Here is a tiny trained network, its code and every weight. The questions are about switching its units off for an input and a class, where a switched-off unit gives its printed mean instead of its output.

import numpy as np


def w(rows, s, z=0):
    codes = np.array(rows[::2]) - 128.0
    scale = np.full(codes.shape[1], s)
    scale[-1] = z or s
    return codes * scale


def norm(h):
    return h / np.sqrt((h * h).mean(-1, keepdims=True) + 1e-5)


def f(y):
    return y / 2 * (1 + np.tanh(0.7978845608 * (y + 0.044715 * y**3)))


def log_softmax(a):
    a = a - a.max(-1, keepdims=True)
    return a - np.log(np.exp(a).sum(-1, keepdims=True))


def net(x, mask):
    res = np.array(x, float).reshape(1, 6) / 4 @ E
    u = 0
    for l in range(4):
        y = f(norm(res) @ A[l][:, :-1].T + A[l][:, -1])
        res = res + np.where(mask[u : u + 6], y, B[l][:, -1]) @ B[l][:, :-1]
        u += 6
    return log_softmax(norm(res)[-1] @ U[:, :-1].T + U[:, -1])


A, B = {}, {}
E = w([
[123,127,128],'x0',
[20,219,131],'x1',
[131,128,130],'x2',
[84,105,2],'x3',
[115,125,131],'x4',
[127,129,131],'x5',
],0.0069)
A[0] = w([
[136,126,117,8],'0.n0',
[143,95,92,138],'0.n1',
[116,58,125,154],'0.n2',
[107,92,129,62],'0.n3',
[62,146,139,243],'0.n4',
[149,3,180,105],'0.n5',
],0.014,0.0016)
B[0] = w([
[74,39,220,117],'0.n0',
[207,57,42,171],'0.n1',
[164,88,68,165],'0.n2',
[138,219,214,125],'0.n3',
[254,170,86,201],'0.n4',
[244,211,117,255],'0.n5',
],0.0051,0.0059)
A[1] = w([
[61,184,116,4],'1.n0',
[103,250,114,93],'1.n1',
[157,185,49,134],'1.n2',
[117,70,102,54],'1.n3',
[107,102,123,109],'1.n4',
[95,135,37,100],'1.n5',
],0.012,0.0021)
B[1] = w([
[181,208,53,159],'1.n0',
[255,138,133,237],'1.n1',
[71,53,121,253],'1.n2',
[158,115,143,132],'1.n3',
[113,94,174,113],'1.n4',
[132,25,146,209],'1.n5',
],0.0063,0.0058)
A[2] = w([
[56,19,85,115],'2.n0',
[244,90,135,251],'2.n1',
[186,107,125,85],'2.n2',
[248,225,184,151],'2.n3',
[27,239,100,227],'2.n4',
[191,2,149,123],'2.n5',
],0.0086,0.0025)
B[2] = w([
[59,141,190,169],'2.n0',
[71,160,131,255],'2.n1',
[122,161,66,158],'2.n2',
[94,105,113,253],'2.n3',
[253,121,125,127],'2.n4',
[129,225,127,192],'2.n5',
],0.011,0.0089)
A[3] = w([
[100,149,186,252],'3.n0',
[178,183,205,145],'3.n1',
[165,48,111,78],'3.n2',
[206,187,54,98],'3.n3',
[93,5,74,134],'3.n4',
[177,84,254,150],'3.n5',
],0.011,0.0041)
B[3] = w([
[1,44,74,194],'3.n0',
[170,47,97,180],'3.n1',
[181,104,80,113],'3.n2',
[104,214,207,253],'3.n3',
[159,53,173,168],'3.n4',
[131,88,121,138],'3.n5',
],0.0073,0.0066)
U = w([
[175,185,130,58],'0',
[38,126,149,251],'1',
[75,4,143,61],'2',
],0.014,0.0016)

Each question gives the input, the list of numbers given to net, and the class t.
The units are the neurons (one row each of A and B). Each row of codes is followed by its name. A weight is (code - 128) times the scale printed after its matrix; where a second scale follows, it is the last column's (A, B and U).
mask holds one flag per neuron, layer by layer. A switched-off neuron (its flag False) gives its mean, the last column of its row in B, instead of its output. The means were averaged over made-up inputs and are rounded, as every weight is.
A unit's drop is (log p(t) with every unit on - log p(t) with that unit switched off) / (log p(t) with every unit on - log p(t) with every unit switched off).
The circuit of an input: a set's keep is (log p(t) with only the set's units on - log p(t) with every unit switched off) / (log p(t) with every unit on - log p(t) with every unit switched off). Starting from the 12 units with the biggest drops (on a tie, the unit counted first), units are removed one at a time, each time the one whose removal leaves the highest keep (on an exact tie, the one counted first), for as long as the keep stays at least 0.8.
units of the circuit, in order: the units of the circuit, biggest drop first
most important unit: the unit with the biggest drop
top k neurons: the k neurons with the biggest drops, biggest first
k most important neurons of layer l: the k neurons of layer l with the biggest drops, biggest first
drop when u is switched off: that unit's drop, to one decimal
input [-7,6,-4,-6,-5,-1], class 0: units of the circuit, in order : [1.n5, 2.n4, 2.n1]
input [8,7,7,8,5,-6], class 2: units of the circuit, in order : [1.n5, 2.n5, 2.n1]
input [-7,-5,-5,-1,6,8], class 1: units of the circuit, in order : [1.n1]
input [5,5,-7,-4,-2,-4], class 0: units of the circuit, in order : [1.n5, 2.n4]
input [5,-5,-7,5,5,5], class 0: 3 most important neurons of layer 0 : [0.n1, 0.n5, 0.n2]
input [4,7,2,7,0,-7], class 0: top 3 neurons : [1.n0, 2.n3, 2.n4]
input [-4,-2,8,-8,-3,0], class 2: 2 most important neurons of layer 3 : [3.n1, 3.n3]
input [-4,1,1,7,8,0], class 2: top 3 neurons : [2.n1, 3.n4, 3.n3]
input [6,6,1,-8,0,6], class 2: top 2 neurons : [2.n5, 3.n1]
input [-7,5,-8,4,1,1], class 0: top 3 neurons : [1.n1, 1.n0, 2.n3]
input [1,-3,3,-4,-2,-6], class 1: top 2 neurons : [1.n1, 0.n4]
input [-1,6,-2,-5,2,6], class 0: 2 most important neurons of layer 2 : [2.n4, 2.n0]
input [6,7,1,6,1,-6], class 0: top 2 neurons : [1.n0, 2.n3]
input [-5,-1,5,-5,-2,4], class 2: 2 most important neurons of layer 0 : [0.n1, 0.n2]
input [6,-4,1,-8,3,7], class 2: most important unit : 3.n1
input [-8,6,-2,8,2,7], class 2: 2 most important neurons of layer 1 : [1.n5, 1.n2]
input [0,-5,2,-1,8,-8], class 1: 3 most important neurons of layer 2 : [2.n1, 2.n4, 2.n3]
input [4,6,-1,2,0,1], class 0: top 2 neurons : [1.n0, 3.n0]
input [-4,6,-3,-4,4,0], class 0: 2 most important neurons of layer 1 : [1.n5, 1.n0]
input [-6,0,5,8,1,-4], class 2: drop when 2.n1 is switched off : 0.2
input [-8,1,4,-8,3,-1], class 2: drop when 0.n3 is switched off : 0.0
input [-8,1,6,-7,3,6], class 2: drop when 3.n1 is switched off : 0.1
input [0,2,-5,7,-6,5], class 2: drop when 2.n1 is switched off : 0.2
